Here is a tiny trained network, its code and every weight. The questions are about switching its units off for an input and a class, where a switched-off unit gives its printed mean instead of its output.

import numpy as np


def w(rows, s, z=0):
    codes = np.array(rows[::2]) - 128.0
    scale = np.full(codes.shape[1], s)
    scale[-1] = z or s
    return codes * scale


def f(y):
    return y / 2 * (1 + np.tanh(0.7978845608 * (y + 0.044715 * y**3)))


def log_softmax(a):
    a = a - a.max(-1, keepdims=True)
    return a - np.log(np.exp(a).sum(-1, keepdims=True))


def net(x, mask):
    res = np.array(x, float).reshape(1, 3) / 4 @ E
    y = f(res @ A[0][:, :-1].T + A[0][:, -1])
    res = res + np.where(mask, y, B[0][:, -1]) @ B[0][:, :-1]
    return log_softmax(res[-1] @ U[:, :-1].T + U[:, -1])


A, B = {}, {}
E = w([
[42,207,202,30,136,49],'x0',
[195,194,127,202,236,43],'x1',
[1,201,85,227,99,167],'x2',
],0.0077)
A[0] = w([
[202,91,178,78,97,98,54],'n0',
[189,180,127,175,251,11,62],'n1',
[128,169,95,164,215,91,47],'n2',
[88,193,89,220,55,116,53],'n3',
[78,190,189,44,177,65,105],'n4',
[94,82,116,36,1,186,50],'n5',
[87,181,222,25,135,70,113],'n6',
[87,67,121,56,43,171,195],'n7',
[50,203,149,129,121,125,104],'n8',
[42,31,151,57,52,185,79],'n9',
[211,16,79,220,162,163,95],'n10',
[148,187,131,222,151,49,254],'n11',
[221,69,193,57,128,107,85],'n12',
[222,43,196,39,191,86,136],'n13',
[177,46,24,170,154,247,120],'n14',
],0.0073,0.0074)
B[0] = w([
[118,123,123,186,79,120,156],'n0',
[187,153,147,143,94,133,213],'n1',
[166,136,119,198,53,124,146],'n2',
[100,113,108,215,5,139,161],'n3',
[140,105,89,127,142,95,216],'n4',
[181,137,131,167,114,117,204],'n5',
[125,94,85,124,157,88,230],'n6',
[162,135,152,121,178,138,250],'n7',
[107,102,122,170,109,110,180],'n8',
[179,143,147,159,132,133,216],'n9',
[131,100,92,115,149,91,223],'n10',
[139,123,168,125,191,146,254],'n11',
[83,113,136,185,75,147,196],'n12',
[80,112,156,163,124,153,243],'n13',
[123,97,111,131,170,106,234],'n14',
],0.019,0.0081)
U = w([
[132,66,22,112,161,4,118],'0',
[246,176,200,146,126,139,84],'1',
[9,107,165,199,90,174,157],'2',
[82,138,209,2,218,200,253],'3',
[103,142,102,88,69,148,97],'4',
[100,148,112,74,75,136,93],'5',
[93,148,99,78,67,128,91],'6',
],0.012,0.011)

Each question gives the input, the list of numbers given to net, and the class t.
The units are the neurons (one row each of A and B). Each row of codes is followed by its name. A weight is (code - 128) times the scale printed after its matrix; where a second scale follows, it is the last column's (A, B and U).
mask holds one flag per neuron, in row order. A switched-off neuron (its flag False) gives its mean, the last column of its row in B, instead of its output. The means were averaged over made-up inputs and are rounded, as every weight is.
A unit's drop is (log p(t) with every unit on - log p(t) with that unit switched off) / (log p(t) with every unit on - log p(t) with every unit switched off).
The circuit of an input: a set's keep is (log p(t) with only the set's units on - log p(t) with every unit switched off) / (log p(t) with every unit on - log p(t) with every unit switched off). Starting from the 12 units with the biggest drops (on a tie, the unit counted first), units are removed one at a time, each time the one whose removal leaves the highest keep (on an exact tie, the one counted first), for as long as the keep stays at least 0.8.
units of the circuit, in order: the units of the circuit, biggest drop first
unit that matters most: the unit with the biggest drop
top k neurons: the k neurons with the biggest drops, biggest first
drop of u: that unit's drop, to one decimal
input [-3,7,6], class 1: units of the circuit, in order => (n1)
input [7,-8,8], class 1: units of the circuit, in order => (n9 n5)
input [4,-3,2], class 0: top 2 neurons => (n11 n13)
input [-3,3,-5], class 2: units of the circuit, in order => (n13 n12)
input [7,8,3], class 1: top 2 neurons => (n1 n11)
input [4,-5,5], class 1: units of the circuit, in order => (n9 n7)
input [-1,-5,-8], class 2: top 2 neurons => (n12 n13)
input [-5,2,-6], class 2: top 3 neurons => (n13 n12 n6)
input [3,-2,-1], class 3: units of the circuit, in order => (n10 n3 n2)
input [1,0,3], class 3: top 2 neurons => (n12 n13)
input [7,-7,4], class 0: top 2 neurons => (n6 n4)
input [-7,-6,2], class 0: top 2 neurons => (n14 n10)
input [-3,1,3], class 3: top 3 neurons => (n6 n4 n12)
input [4,-7,-8], class 2: top 4 neurons => (n12 n13 n0 n1)
input [3,6,5], class 1: units of the circuit, in order => (n1)
input [6,7,-2], class 1: top 3 neurons => (n1 n11 n10)
input [-3,-2,-1], class 3: top 2 neurons => (n6 n4)
input [-2,4,-1], class 1: top 2 neurons => (n1 n6)
input [4,5,-7], class 2: top 2 neurons => (n13 n12)
input [-2,-5,-4], class 1: unit that matters most => n7
input [1,-4,-6], class 2: drop of n12 => 0.2
input [3,2,0], class 3: drop of n11 => 0.1
input [-5,-2,-8], class 2: drop of n13 => 0.3
input [-6,-2,-8], class 2: drop of n12 => 0.5
